Here is a tiny trained network, its code and every weight. The questions are about switching its units off for an input and a class, where a switched-off unit gives its printed mean instead of its output.

import numpy as np


def w(rows, s, z=0):
    codes = np.array(rows[::2]) - 128.0
    scale = np.full(codes.shape[1], s)
    scale[-1] = z or s
    return codes * scale


def f(y):
    return np.maximum(y, 0)


def log_softmax(a):
    a = a - a.max(-1, keepdims=True)
    return a - np.log(np.exp(a).sum(-1, keepdims=True))


def net(x, mask):
    res = np.array(x, float).reshape(1, 8) / 4 @ E
    y = f(res @ A[0][:, :-1].T + A[0][:, -1])
    res = res + np.where(mask, y, B[0][:, -1]) @ B[0][:, :-1]
    return log_softmax(res[-1] @ U[:, :-1].T + U[:, -1])


A, B = {}, {}
E = w([
[128,130,129,128,130],'x0',
[66,149,2,231,86],'x1',
[56,219,182,140,205],'x2',
[133,124,130,129,123],'x3',
[152,249,57,39,54],'x4',
[209,180,190,204,75],'x5',
[133,129,127,130,134],'x6',
[130,128,125,128,139],'x7',
],0.0086)
A[0] = w([
[4,194,183,155,191,218],'N1',
[131,49,183,215,126,73],'N2',
[164,18,90,156,43,171],'N3',
[154,51,124,179,161,73],'N4',
[192,190,108,117,121,82],'N5',
[190,211,43,48,80,2],'N6',
[76,114,73,215,126,80],'N7',
[214,193,177,252,87,190],'N8',
[135,71,105,83,177,159],'N9',
[13,122,73,62,182,179],'N10',
[89,23,55,54,114,205],'N11',
[174,88,223,67,187,27],'N12',
[104,99,151,174,165,63],'N13',
[159,151,148,39,129,39],'N14',
[185,59,149,85,73,92],'N15',
[114,123,64,179,138,47],'N16',
[41,160,1,241,85,98],'N17',
[138,72,97,145,73,179],'N18',
[113,46,175,198,183,66],'N19',
],0.0092,0.0078)
B[0] = w([
[250,170,52,103,224,242],'N1',
[68,165,76,160,137,196],'N2',
[138,214,122,120,206,226],'N3',
[58,245,86,115,137,177],'N4',
[50,123,99,216,101,155],'N5',
[34,219,82,147,103,183],'N6',
[126,67,193,38,164,189],'N7',
[147,1,142,189,114,226],'N8',
[166,118,145,150,90,181],'N9',
[139,43,115,255,46,235],'N10',
[178,127,134,190,106,238],'N11',
[51,16,129,59,156,180],'N12',
[58,208,63,111,78,157],'N13',
[55,92,169,115,108,151],'N14',
[165,145,122,93,194,172],'N15',
[78,97,211,86,117,158],'N16',
[122,62,161,14,139,253],'N17',
[212,150,145,95,163,195],'N18',
[46,241,99,155,80,201],'N19',
],0.0074,0.012)
U = w([
[8,174,123,145,93,75],'0',
[76,63,200,26,131,46],'1',
[150,118,153,142,118,254],'2',
[150,120,152,143,117,239],'3',
[204,157,128,112,160,88],'4',
[131,62,161,223,90,52],'5',
],0.012,0.0096)

Each question gives the input, the list of numbers given to net, and the class t.
The units are the neurons (one row each of A and B). Each row of codes is followed by its name. A weight is (code - 128) times the scale printed after its matrix; where a second scale follows, it is the last column's (A, B and U).
mask holds one flag per neuron, in row order. A switched-off neuron (its flag False) gives its mean, the last column of its row in B, instead of its output. The means were averaged over made-up inputs and are rounded, as every weight is.
A unit's drop is (log p(t) with every unit on - log p(t) with that unit switched off) / (log p(t) with every unit on - log p(t) with every unit switched off).
The circuit of an input: a set's keep is (log p(t) with only the set's units on - log p(t) with every unit switched off) / (log p(t) with every unit on - log p(t) with every unit switched off). Starting from the 12 units with the biggest drops (on a tie, the unit counted first), units are removed one at a time, each time the one whose removal leaves the highest keep (on an exact tie, the one counted first), for as long as the keep stays at least 0.8.
circuit, biggest first: the units of the circuit, biggest drop first
unit that matters most: the unit with the biggest drop
k most important neurons: the k neurons with the biggest drops, biggest first
drop of u: that unit's drop, to one decimal
input [6,2,-6,-4,6,-8,-6,6], class 5: circuit, biggest first : [N10]
input [-8,7,-8,-5,-1,-3,-3,-1], class 4: 3 most important neurons : [N3 N11 N18]
input [-6,-3,-7,5,-5,-2,3,-1], class 4: circuit, biggest first : [N3 N15]
input [3,-3,-7,5,-2,6,1,1], class 4: 3 most important neurons : [N3 N10 N15]
input [8,0,4,7,7,6,7,6], class 0: 2 most important neurons : [N6 N5]
input [-3,-2,-2,-4,5,-2,2,1], class 0: 2 most important neurons : [N6 N1]
input [8,-7,-5,-7,1,1,-3,-3], class 1: 2 most important neurons : [N12 N1]
input [8,4,6,1,-7,4,4,4], class 0: 3 most important neurons : [N19 N13 N2]
input [8,-7,-7,-4,-4,-8,-8,-4], class 5: 2 most important neurons : [N11 N17]
input [-4,-3,2,1,-6,-3,5,3], class 0: circuit, biggest first : [N19 N13]
input [-1,-7,6,-8,3,-7,8,-1], class 2: 3 most important neurons : [N10 N17 N1]
input [7,8,-5,-6,-6,7,5,-8], class 1: 2 most important neurons : [N17 N7]
input [7,7,-7,7,-1,-2,0,-6], class 1: 3 most important neurons : [N17 N1 N7]
input [-5,-3,-5,4,7,-1,5,-7], class 0: circuit, biggest first : [N6]
input [-5,8,-5,-4,8,7,-4,4], class 0: 3 most important neurons : [N6 N5 N1]
input [6,-3,8,-6,-6,4,0,2], class 4: 2 most important neurons : [N1 N10]
input [-4,-5,-2,5,-7,-6,3,1], class 0: 2 most important neurons : [N19 N4]
input [5,8,-7,1,0,5,3,-1], class 1: circuit, biggest first : [N17 N7]
input [2,-3,-8,-5,-7,0,2,7], class 4: 4 most important neurons : [N15 N18 N3 N6]
input [-5,3,-2,6,2,-8,8,6], class 5: unit that matters most : N10
input [5,1,-5,-6,2,7,-5,5], class 5: drop of N17 : 0.3
input [3,-8,3,1,5,1,0,2], class 1: drop of N7 : 0.0
input [-5,7,-4,-5,1,-5,5,-1], class 1: drop of N16 : 0.1
input [-7,-8,-8,8,3,5,3,-6], class 1: drop of N11 : 0.2
